Below is a small trained network, with its code and all its weights. Each question gives an input and a class and asks what happens when units are switched off, that is, made to give their printed mean instead of their output.

import numpy as np


def w(rows, s, z=0):
    codes = np.array(rows[::2]) - 128.0
    scale = np.full(codes.shape[1], s)
    scale[-1] = z or s
    return codes * scale


def f(y):
    return np.maximum(y, 0)


def log_softmax(a):
    a = a - a.max(-1, keepdims=True)
    return a - np.log(np.exp(a).sum(-1, keepdims=True))


def net(x, mask):
    res = np.array(x, float).reshape(1, 2) / 4 @ E
    y = f(res @ A[0][:, :-1].T + A[0][:, -1])
    res = res + np.where(mask, y, B[0][:, -1]) @ B[0][:, :-1]
    return log_softmax(res[-1] @ U[:, :-1].T + U[:, -1])


A, B = {}, {}
E = w([
[181,89,180,126,52,195,77],'x0',
[159,86,105,253,135,100,138],'x1',
],0.011)
A[0] = w([
[90,132,92,102,222,56,127,42],'neuron 1',
[74,216,174,19,127,167,82,224],'neuron 2',
[166,176,60,142,175,56,155,5],'neuron 3',
[191,145,96,111,35,93,158,47],'neuron 4',
[82,81,150,122,125,124,68,62],'neuron 5',
[152,200,200,166,87,238,89,40],'neuron 6',
[72,176,51,124,202,123,175,16],'neuron 7',
[90,115,152,138,3,166,86,16],'neuron 8',
[159,29,155,116,150,156,52,24],'neuron 9',
[132,12,194,206,212,109,112,63],'neuron 10',
[205,62,179,89,173,130,106,10],'neuron 11',
[100,115,164,148,13,128,120,6],'neuron 12',
[77,93,163,159,48,100,104,5],'neuron 13',
[70,197,123,72,83,154,118,90],'neuron 14',
[129,155,197,81,134,137,185,7],'neuron 15',
[150,77,88,254,105,97,128,74],'neuron 16',
[128,118,93,136,71,162,102,47],'neuron 17',
[87,157,96,110,179,71,186,24],'neuron 18',
],0.0083,0.0029)
B[0] = w([
[76,157,93,71,115,136,98,182],'neuron 1',
[217,21,85,116,127,87,214,246],'neuron 2',
[135,152,132,78,121,144,119,166],'neuron 3',
[101,176,154,121,185,151,139,138],'neuron 4',
[128,187,183,164,81,114,81,137],'neuron 5',
[85,151,108,123,163,176,104,187],'neuron 6',
[2,165,136,93,132,139,57,185],'neuron 7',
[98,206,99,74,95,152,109,180],'neuron 8',
[87,178,148,112,70,170,47,166],'neuron 9',
[146,73,140,88,188,91,167,172],'neuron 10',
[131,161,196,82,199,205,85,147],'neuron 11',
[86,154,146,105,203,204,71,159],'neuron 12',
[116,180,153,94,127,103,178,143],'neuron 13',
[150,87,128,93,176,87,178,183],'neuron 14',
[172,143,179,92,143,96,174,151],'neuron 15',
[243,93,188,125,155,91,129,194],'neuron 16',
[109,173,132,111,102,169,112,148],'neuron 17',
[88,178,137,117,122,169,115,180],'neuron 18',
],0.008,0.011)
U = w([
[189,74,197,38,241,48,214,85],'0',
[2,197,139,64,181,170,56,4],'1',
[120,66,91,109,174,110,188,195],'2',
],0.0078,0.0028)

Each question gives the input, the list of numbers given to net, and the class t.
The units are the neurons (one row each of A and B). Each row of codes is followed by its name. A weight is (code - 128) times the scale printed after its matrix; where a second scale follows, it is the last column's (A, B and U).
mask holds one flag per neuron, in row order. A switched-off neuron (its flag False) gives its mean, the last column of its row in B, instead of its output. The means were averaged over made-up inputs and are rounded, as every weight is.
A unit's drop is (log p(t) with every unit on - log p(t) with that unit switched off) / (log p(t) with every unit on - log p(t) with every unit switched off).
The circuit of an input: a set's keep is (log p(t) with only the set's units on - log p(t) with every unit switched off) / (log p(t) with every unit on - log p(t) with every unit switched off). Starting from the 12 units with the biggest drops (on a tie, the unit counted first), units are removed one at a time, each time the one whose removal leaves the highest keep (on an exact tie, the one counted first), for as long as the keep stays at least 0.8.
units of the circuit, in order: the units of the circuit, biggest drop first
k most important neurons: the k neurons with the biggest drops, biggest first
drop when u is switched off: that unit's drop, to one decimal
input [-6,5], class 1: units of the circuit, in order -> [neuron 2]
input [7,-7], class 0: 4 most important neurons -> [neuron 2; neuron 14; neuron 7; neuron 15]
input [5,-6], class 0: 2 most important neurons -> [neuron 2; neuron 14]
input [-5,3], class 1: 2 most important neurons -> [neuron 2; neuron 7]
input [4,3], class 1: 3 most important neurons -> [neuron 2; neuron 14; neuron 9]
input [8,6], class 1: 2 most important neurons -> [neuron 2; neuron 9]
input [6,-7], class 0: 2 most important neurons -> [neuron 2; neuron 14]
input [4,-7], class 0: drop when neuron 2 is switched off -> 0.6
input [-1,-8], class 0: drop when neuron 1 is switched off -> 0.0
input [5,-8], class 0: drop when neuron 2 is switched off -> 1.3
input [-7,-3], class 1: drop when neuron 7 is switched off -> 0.2
